cols: H D B N M T Y C
[182 115 128 110 180 183 139 183] : Z_647
[176 155 175 116  94 167 162 190] : Z_644
[146 166 133 141 106 100 130 167] : Z_961
[123 137 143 176 103 117 160 136] : Z_906
[115 166 112 176 128 103 118 110] : Z_655
[183 120 152 122 133 100 128 190] : Z_227
[182 131 134 157 101 154 128 190] : Z_293
[183 128 179 115 139 183 182 110] : Z_761
[153 126 129 138 107 131 133 143] : Z_793
[119 120 115 152  94 130 118 153] : Z_688
[176 156 179 115 103 121 137 177] : Z_964
order: [179 115 139 183 182 110 183 128]  Z_761
both Z_227 Z_655:   [128]

cols: R F K S P A X U V
[132 127 122 128 133 136 142 123 119] = Z_267
[144 119 120 119 122 145 120 140 117] = Z_385
[143 109 112 104 108 133 146 122  84] = Z_142
[149  86  90  90 142 103 155 129 150] = Z_434
[163  79  90  86 133 102 161 122 143] = Z_921
[120 124 120 132 128 134 101 133 105] = Z_501
[165  89  93  90 131 109 147 128 128] = Z_500
[132 132 131 133 137 125 120 135 153] = Z_681
[ 84 104 122 143 132 112 109 146 108] = Z_773
[149 116 120 121 120 132 128 134 101] = Z_811
chg Z_434: [149  86  90  90 143 103 155 129 150]  5, [142]
q: [119 120 119 122 145 120 140]  Z_385
q: [120 121 120 132 128 134 101]  Z_811
order: [146 122 108 133 109 112 143 104  84]  Z_142
q: [143 132 112]  Z_773
chg Z_773: [ 84 104 123 143 132 112 109 146 108]  3, [122]
both Z_385 Z_681:   [120]

cols: E L Z G J W Q
[119 128 128 127 131 141 172] -> Z_453
[143 115 128 116 110 136 183] -> Z_367
[122 115 128 116 110 119  81] -> Z_295
[124 147 126 124 146 138 130] -> Z_640
[146 138 147 124 131 126 122] -> Z_982
[131 124 148 130 137 130 106] -> Z_96
[132 125 149 132 127 127 152] -> Z_525
chg Z_453: [119 128 128 127 131 141 173]  7, [172]
order: [183 143 115 128 116 110 136]  Z_367
order: [147 124 131 126 122 146 138]  Z_982
chg Z_295: [122 115 128 116 109 119  81]  5, [110]
both Z_96 Z_453:   [131]

cols: ranu Gonin rofik Gagob povi Bogil Sadi rol
[129 118 100 145 125 145 178 170] -> Z_187
[163 118 169 150 121 133 100 165] -> Z_78
[102 120 131  91 143  65 120 111] -> Z_649
[124 124 131  91 143  65 120 131] -> Z_560
[ 65 143 102 131 124  91 100 165] -> Z_656
q: [102 120 131  91 143  65]  Z_649
col: [ 91 131]  Gagob
chg Z_560: [124 125 131  91 143  65 120 131]  2, [124]
col: [118 118]  Gonin
chg Z_78: [163 118 169 150 121 134 100 165]  6, [133]
both Z_187 Z_656:   [100]
q: [102 120 131  91 143  65 120 111]  Z_649

cols: tamo Bovut Rim sav
[187  66 112 194]  Z_813
[142  83 121 167]  Z_20
[142  83 121 178]  Z_631
[175 130 125 141]  Z_132
[174 115 146 153]  Z_865
chg Z_132: [174 130 125 141]  1, [175]
col: [178 141]  sav
chg Z_865: [175 115 146 153]  1, [174]

cols: gefu Falo Dun lif subem gunap nalal gaz zoded
[139 140  86 120 129 128 111 110 162] = Z_393
[129 127 162 140  86 111 110 139 120] = Z_101
[112 139  86 129 107 162 110 120 139] = Z_71
order: [139 120 110 162 107 129  86 139 112]  Z_71
order: [120 129 127 162 140  86 111 110 139]  Z_101
chg Z_71: [112 139  86 129 107 163 110 120 139]  6, [162]
q: [112 139  86 129 107 162 110 120 139]  Z_71
order: [120 139 110 111  86 140 162 127 129]  Z_101
order: [ 86 110 111 120 127 129 139 140 162]  Z_101

cols: rasu rugag suno fita pife Fafe mife des Guzo
[133 135 162 113 161 106 109 163 148]  Z_595
[125 102  92 121 111 111 110  90 107]  Z_856
[123 102 136 115 140 123 121 135 109]  Z_623
[133 135 162 125 161 106 109 163 148]  Z_666
[128 103 138 112 144 118 114 139 123]  Z_910
[124 122 111 118 102 105 108 108 121]  Z_9
[135 157 144 128 145 129 130 114 155]  Z_54
[118 123 113 141 161 146 147 163 110]  Z_105
[133 140 112 113 109  96  96 108 149]  Z_777
[137 134 124 111 125 103 107 121 152]  Z_729
[131 133 133 108 127  96  97 129 148]  Z_345
q: [135 157 144 128 145 129 130 114 155]  Z_54
col: [133 137 131]  rasu

cols: vorar Boz Gemuk Bipe Vap tevo
[142 109 133 135 109 124] : Z_339
[102 172  96 135 132 116] : Z_120
[117 190 120 172 132 119] : Z_984
[156 162 154 129 104 115] : Z_836
[117 190 120 161  90  68] : Z_874
[115  91  89 103 152 173] : Z_812
[142 109 133 135 109 159] : Z_236
order: [ 89  91 103 115 152 173]  Z_812
q: [115  91  89 103]  Z_812
order: [117 161 120  90  68 190]  Z_874
q: [117 190 120 161  90  68]  Z_874
both Z_812 Z_836:   [115]
q: [102 172  96 135 132 116]  Z_120
chg Z_812: [114  91  89 103 152 173]  1, [115]

cols: zazis femig reve Zimil
[131  96 148 111]  Z_956
[131  95 128 147]  Z_577
[141 125 147 131]  Z_349
[120 100 145 135]  Z_949
[148 112 131  96]  Z_287
[126 132 150  68]  Z_601
[128  94 147 131]  Z_652
[140 157 132 142]  Z_872
[120 158 142 125]  Z_413
q: [142 125]  Z_413
both Z_349 Z_287:   [131]
q: [125 147 131]  Z_349
order: [ 96 131 112 148]  Z_287
order: [131 147  94 128]  Z_652

cols: Zis fos fosem domib lagu Bop zule
[126 117 105 101 130 150 135]  Z_378
[130 136  89 135 130 129 115]  Z_891
[120 167 130 138  97 141  95]  Z_727
[112 151  59 146 125 143 146]  Z_503
[129 144 123  98 124 130 138]  Z_375
[129 130  99 130 127 127 128]  Z_871
[138 133 124 133 125 137 129]  Z_274
[152 101 122 135 152 116  93]  Z_584
[124  98 130 123 129 138 145]  Z_268
[136 129  89 115 129 135 130]  Z_228
[129 146 123  97 123 131 135]  Z_185
[129 129 125 130 126 127 129]  Z_462
col: [138 146]  domib
q: [124  98 130 123 129 138]  Z_268
order: [ 98 123 124 129 130 138 144]  Z_375
q: [123  98]  Z_375
q: [129 129 125 130 126 127 129]  Z_462
q: [123 129]  Z_268
order: [ 89 115 129 130 130 135 136]  Z_891

cols: Maku piga revud narez kug piz Gis kipo nupe
[126 138 138 119 122 138 126 124 126] -> Z_114
[131 128 128 125 127 128 131 130 129] -> Z_748
[137 124 122 130 124 124 131 127 137] -> Z_81
[122 132 131 142 136 132 121 121 104] -> Z_561
[122 132 135 142 136 132 121 121 121] -> Z_634
[128 129 127 150 134 129 121 117 127] -> Z_547
[123 117 122 109 118 118 128 137 135] -> Z_136
[124 119 123 116 123 119 127 134 133] -> Z_541
[119 164 163 104 112 164 121 114 118] -> Z_876
[140 122 123 115 113 123 130 128 145] -> Z_697
[127 145 134 127 134 136 118 121 126] -> Z_633
[122 132 131 142 136 132 121 121 121] -> Z_988
q: [128 145]  Z_697
chg Z_81: [137 124 122 130 124 124 131 128 137]  8, [127]
order: [121 117 127 128 129 127 150 134 129]  Z_547
col: [126 129 137 104 121 127 135 133 118 145]  nupe
chg Z_634: [122 133 135 142 136 132 121 121 121]  2, [132]

cols: Tigib bisik dof Nakeb
[169 124 134 146] = Z_918
[105 191 147  90] = Z_820
[108 147 108 180] = Z_232
[ 92 181 141 110] = Z_344
[107  87 108 180] = Z_745
[143  63 107 172] = Z_124
[158  68 111 157] = Z_174
[152 165 146  77] = Z_929
[121 191 150  79] = Z_225
order: [ 79 150 191 121]  Z_225
col: [105 108  92 107 143 158 152]  Tigib
both Z_929 Z_918:   [146]
col: [191 147 181  87  63  68 165 191]  bisik

cols: ril Bego luv Puf somup Favu Sidap guf
[126 123 183 148 147 111 144 174] -> Z_491
[142 163 144 148 138 129 193 143] -> Z_469
[148 138 175 164 129 109 138 142] -> Z_129
order: [164 138 129 148 142 175 109 138]  Z_129
col: [144 193]  Sidap
both Z_491 Z_129:   [148]
chg Z_469: [142 163 144 148 138 129 192 143]  7, [193]
col: [138 129]  somup
q: [142 163 144 148 138 129 193 143]  Z_469
both Z_129 Z_491:   [148]

cols: nabab gebu Tivig Vofo nimu lerul
[107  92  90 168 174 109] : Z_725
[92 90 76 94 91 98] : Z_832
[123 110 160 102 153  90] : Z_397
[ 93 128 166  75 122 126] : Z_861
[ 76  92  90 173  79 115] : Z_889
both Z_397 Z_725:   [90]
q: [92 90 76]  Z_832

cols: nati Nep mesum konek pezu sibel
[151 135 129 119 113 133] = Z_529
[154 131 126  79 110 126] = Z_922
[170 126 110 127 102 120] = Z_990
[158 141 132 123 102 138] = Z_553
q: [170 126 110 127 102 120]  Z_990
both Z_553 Z_990:   [102]
col: [102 102]  pezu

cols: Kelar zet lopav dezil Topit
[175  77 168 169 178]  Z_770
[126 187 195 130 124]  Z_354
[187 129 195 124  75]  Z_32
[126 127 168  77  70]  Z_930
[187 129 195 124 126]  Z_630
both Z_930 Z_354:   [126]
chg Z_770: [175  77 167 169 178]  3, [168]
q: [187 129 195 124 126]  Z_630
q: [ 77 168]  Z_770
q: [175  77]  Z_770
order: [126 187 129 195 124]  Z_630
q: [126 187]  Z_354

cols: Tubo Gup vude novub Mak Gal
[128 132 137 105  69  98] : Z_346
[129 132 134 136  96 123] : Z_701
[132 141 134 136 129 172] : Z_603
[129 132 134 136 141 171] : Z_715
col: [123 172]  Gal
order: [123 129 132 134 136  96]  Z_701

cols: roson Reku derag rezu
[117 168 142 142] = Z_737
[135  98 176  91] = Z_219
[ 83 187 132 123] = Z_756
[ 90 142 169 102] = Z_251
[117 169 142 143] = Z_536
[ 90 135 176  98] = Z_833
q: [142 143]  Z_536
col: [117 135  83]  roson
chg Z_833: [ 91 135 176  98]  1, [90]
order: [ 90  98 135 176]  Z_833

cols: Veze Veb Nuro Runed Renoz
[115 119 136 147 140] = Z_825
[ 94 119 108 127 140] = Z_50
[ 98 129 136 147 123] = Z_496
q: [119 108 127]  Z_50
q: [ 98 129 136 147 123]  Z_496

cols: rito vog Malon nare suz mif gon Ruki Golif tup
[128 124 126 129 129 130 129 128 127 129] -> Z_678
[138 127 128 128 129 128 129 129 127 130] -> Z_651
[111 122  62 126 129 129 122 122 129 124] -> Z_357
[132 135 153 138 121 126 127 126 124 117] -> Z_686
[128 128 127 128 128 128 128 128 128 129] -> Z_995
[132 135 153 138 121 126 127 126 124 130] -> Z_464
[127 127 126 127 130 129 127 127 129 128] -> Z_790
[128 122 120 129 130 130 131 131 124 133] -> Z_262
[137 124 126 129 129 130 129 128 127 117] -> Z_830
col: [122 135 128 135 127 122]  vog
both Z_995 Z_357:   [129]
col: [122 126 128 126 127]  Ruki

cols: savid vas mifu tugin
[ 93  68 115 162] -> Z_989
[146 157 129 186] -> Z_253
[159 101 126 177] -> Z_618
[151 160 130  85] -> Z_691
[ 86  72 128 174] -> Z_211
[168 190 132 159] -> Z_977
[160 143 150 195] -> Z_36
[175 195 128 120] -> Z_604
chg Z_977: [168 190 132 158]  4, [159]
both Z_691 Z_36:   [160]

cols: megi Gavo Nakev Vebi Gen Deg gonor koruv sumes
[139 129 116 129 111 132 125 151 156] = Z_803
[161 121 111 113 118 131 127 115 138] = Z_492
[126  99 116  92 119  76 148  90 119] = Z_661
[125 139 115 129 176  77 160  89 134] = Z_864
[190 134 111  91 117 140 195 111 143] = Z_86
[136 120 141 119 148 127 121 147 140] = Z_895
[136 152 120 110 171  78 123 103 166] = Z_937
chg Z_864: [125 139 115 129 176  77 160  88 134]  8, [89]
both Z_86 Z_492:   [111]

cols: nak tob zom Vikiv
[107 149  90 174] -> Z_276
[ 89  91 115 108] -> Z_133
[107 174  91 149] -> Z_188
[127  81 111  76] -> Z_278
[ 88 130 102 149] -> Z_404
[122  80 162  91] -> Z_596
[ 89 106 106  90] -> Z_261
[166 149 102  94] -> Z_933
[ 93 125  88 127] -> Z_863
[ 87 106 107 126] -> Z_292
[104 108 157 163] -> Z_158
[122  88 166 148] -> Z_986
both Z_188 Z_133:   [91]
order: [148 122  88 166]  Z_986
order: [ 94 102 149 166]  Z_933
q: [ 81 111  76]  Z_278
order: [174  91 149 107]  Z_188
both Z_133 Z_158:   [108]

cols: Gorin bofe robi dutu guren bap Sokek Potis vipa Tul
[145 134 140 118 122 161 154 128 147 131]  Z_435
[145 134 140 118 122 141 123 127 134 125]  Z_189
[115 122 108 179 142 145 146 147 125 167]  Z_91
[117 135 155 180 141  93 108 110 132 140]  Z_445
[132 155 135  93 141 180 140 110 118 141]  Z_839
order: [141 118 110 140 180 141  93 135 155 132]  Z_839
order: [147 122 134 118 128 145 161 140 154 131]  Z_435
q: [115 122 108 179 142 145 146 147 125 167]  Z_91
both Z_91 Z_445:   [108]
col: [125 132 118]  vipa
col: [122 142 141 141]  guren

cols: lises Vuta pasi gedel Ralod
[ 98 105 127  93 171] = Z_161
[ 98 105 127 136 171] = Z_638
[ 94 110 118  79 163] = Z_730
col: [127 118]  pasi
chg Z_730: [ 94 110 117  79 163]  3, [118]

